Here is a tiny trained network, its code and every weight. The questions are about switching its units off for an input and a class, where a switched-off unit gives its printed mean instead of its output.

import numpy as np


def w(rows, s, z=0):
    codes = np.array(rows[::2]) - 128.0
    scale = np.full(codes.shape[1], s)
    scale[-1] = z or s
    return codes * scale


def norm(h):
    return h / np.sqrt((h * h).mean(-1, keepdims=True) + 1e-5)


def f(y):
    return y / 2 * (1 + np.tanh(0.7978845608 * (y + 0.044715 * y**3)))


def log_softmax(a):
    a = a - a.max(-1, keepdims=True)
    return a - np.log(np.exp(a).sum(-1, keepdims=True))


def net(x, mask):
    res = np.array(x, float).reshape(1, 5) / 4 @ E
    u = 0
    for l in range(2):
        y = f(norm(res) @ A[l][:, :-1].T + A[l][:, -1])
        res = res + np.where(mask[u : u + 7], y, B[l][:, -1]) @ B[l][:, :-1]
        u += 7
    return log_softmax(norm(res)[-1] @ U[:, :-1].T + U[:, -1])


A, B = {}, {}
E = w([
[199,142,4,141],'x0',
[243,145,189,208],'x1',
[46,182,122,181],'x2',
[162,222,163,94],'x3',
[122,118,127,133],'x4',
],0.0038)
A[0] = w([
[142,91,137,170,100],'0.n0',
[78,147,119,169,49],'0.n1',
[130,141,56,96,89],'0.n2',
[180,54,152,25,106],'0.n3',
[94,95,199,90,98],'0.n4',
[83,144,108,12,87],'0.n5',
[96,141,123,139,3],'0.n6',
],0.011,0.0015)
B[0] = w([
[117,64,151,88,159],'0.n0',
[96,149,88,164,177],'0.n1',
[116,114,130,68,212],'0.n2',
[149,206,56,246,254],'0.n3',
[162,132,91,39,220],'0.n4',
[92,11,93,166,247],'0.n5',
[102,138,135,150,128],'0.n6',
],0.012,0.0031)
A[1] = w([
[119,45,59,160,98],'1.n0',
[209,111,210,180,97],'1.n1',
[181,53,124,31,66],'1.n2',
[88,36,120,145,161],'1.n3',
[87,231,99,156,89],'1.n4',
[209,155,13,99,254],'1.n5',
[1,130,158,147,154],'1.n6',
],0.009,0.00083)
B[1] = w([
[172,153,193,116,241],'1.n0',
[65,2,95,125,177],'1.n1',
[89,211,130,157,165],'1.n2',
[171,117,194,164,205],'1.n3',
[225,107,121,192,173],'1.n4',
[72,161,191,83,254],'1.n5',
[192,183,92,127,197],'1.n6',
],0.0096,0.0057)
U = w([
[160,152,145,143,253],'0',
[97,1,89,141,95],'1',
[208,221,38,221,61],'2',
[104,213,152,13,53],'3',
],0.0081,0.0052)

Each question gives the input, the list of numbers given to net, and the class t.
The units are the neurons (one row each of A and B). Each row of codes is followed by its name. A weight is (code - 128) times the scale printed after its matrix; where a second scale follows, it is the last column's (A, B and U).
mask holds one flag per neuron, layer by layer. A switched-off neuron (its flag False) gives its mean, the last column of its row in B, instead of its output. The means were averaged over made-up inputs and are rounded, as every weight is.
A unit's drop is (log p(t) with every unit on - log p(t) with that unit switched off) / (log p(t) with every unit on - log p(t) with every unit switched off).
The circuit of an input: a set's keep is (log p(t) with only the set's units on - log p(t) with every unit switched off) / (log p(t) with every unit on - log p(t) with every unit switched off). Starting from the 12 units with the biggest drops (on a tie, the unit counted first), units are removed one at a time, each time the one whose removal leaves the highest keep (on an exact tie, the one counted first), for as long as the keep stays at least 0.8.
circuit, biggest first: the units of the circuit, biggest drop first
most important unit: the unit with the biggest drop
k most important neurons: the k neurons with the biggest drops, biggest first
k most important neurons of layer l: the k neurons of layer l with the biggest drops, biggest first
input [-6,8,-8,4,7], class 1: circuit, biggest first : (1.n1)
input [-6,-6,7,-6,6], class 2: 4 most important neurons of layer 0 : (0.n1, 0.n0, 0.n6, 0.n2)
input [5,8,-3,5,1], class 1: circuit, biggest first : (1.n1, 0.n4, 0.n3)
input [2,-4,4,0,-1], class 1: 3 most important neurons of layer 1 : (1.n5, 1.n2, 1.n4)
input [-7,2,-8,-6,4], class 2: 3 most important neurons : (0.n3, 0.n2, 0.n5)
input [-1,-6,-8,2,-4], class 2: 2 most important neurons : (0.n3, 1.n1)
input [8,7,0,4,4], class 3: 2 most important neurons of layer 0 : (0.n3, 0.n5)
input [-3,6,5,-1,5], class 1: 3 most important neurons : (1.n1, 0.n3, 0.n5)
input [-5,3,-1,-3,5], class 3: 2 most important neurons of layer 0 : (0.n4, 0.n5)
input [2,-6,0,-7,7], class 0: circuit, biggest first : (1.n0, 1.n1)
input [8,4,7,0,5], class 3: circuit, biggest first : (1.n5, 0.n3)
input [5,7,1,3,-1], class 1: 3 most important neurons : (1.n1, 0.n4, 0.n3)
input [7,6,0,3,-8], class 3: circuit, biggest first : (0.n3, 1.n5)
input [-4,-4,-6,-3,-1], class 2: circuit, biggest first : (0.n3)
input [0,-5,-2,-7,5], class 0: 2 most important neurons : (1.n0, 1.n3)
input [7,-8,6,1,-7], class 1: 4 most important neurons : (0.n5, 0.n3, 0.n4, 1.n5)
input [2,7,3,6,-8], class 1: circuit, biggest first : (1.n1, 0.n3)
input [-7,2,5,-1,6], class 3: 3 most important neurons : (0.n3, 0.n4, 0.n5)
input [8,4,4,6,6], class 3: 2 most important neurons of layer 0 : (0.n3, 0.n1)
input [7,-5,4,5,-3], class 3: most important unit : 0.n2
input [5,4,4,-4,-5], class 3: circuit, biggest first : (0.n5, 1.n5)
input [-8,-3,-7,-4,-4], class 3: 3 most important neurons of layer 1 : (1.n5, 1.n6, 1.n3)
input [4,-6,0,-7,5], class 0: 4 most important neurons : (1.n0, 1.n3, 1.n1, 0.n4)
input [-2,-3,2,-7,5], class 0: 3 most important neurons : (1.n3, 0.n3, 1.n5)
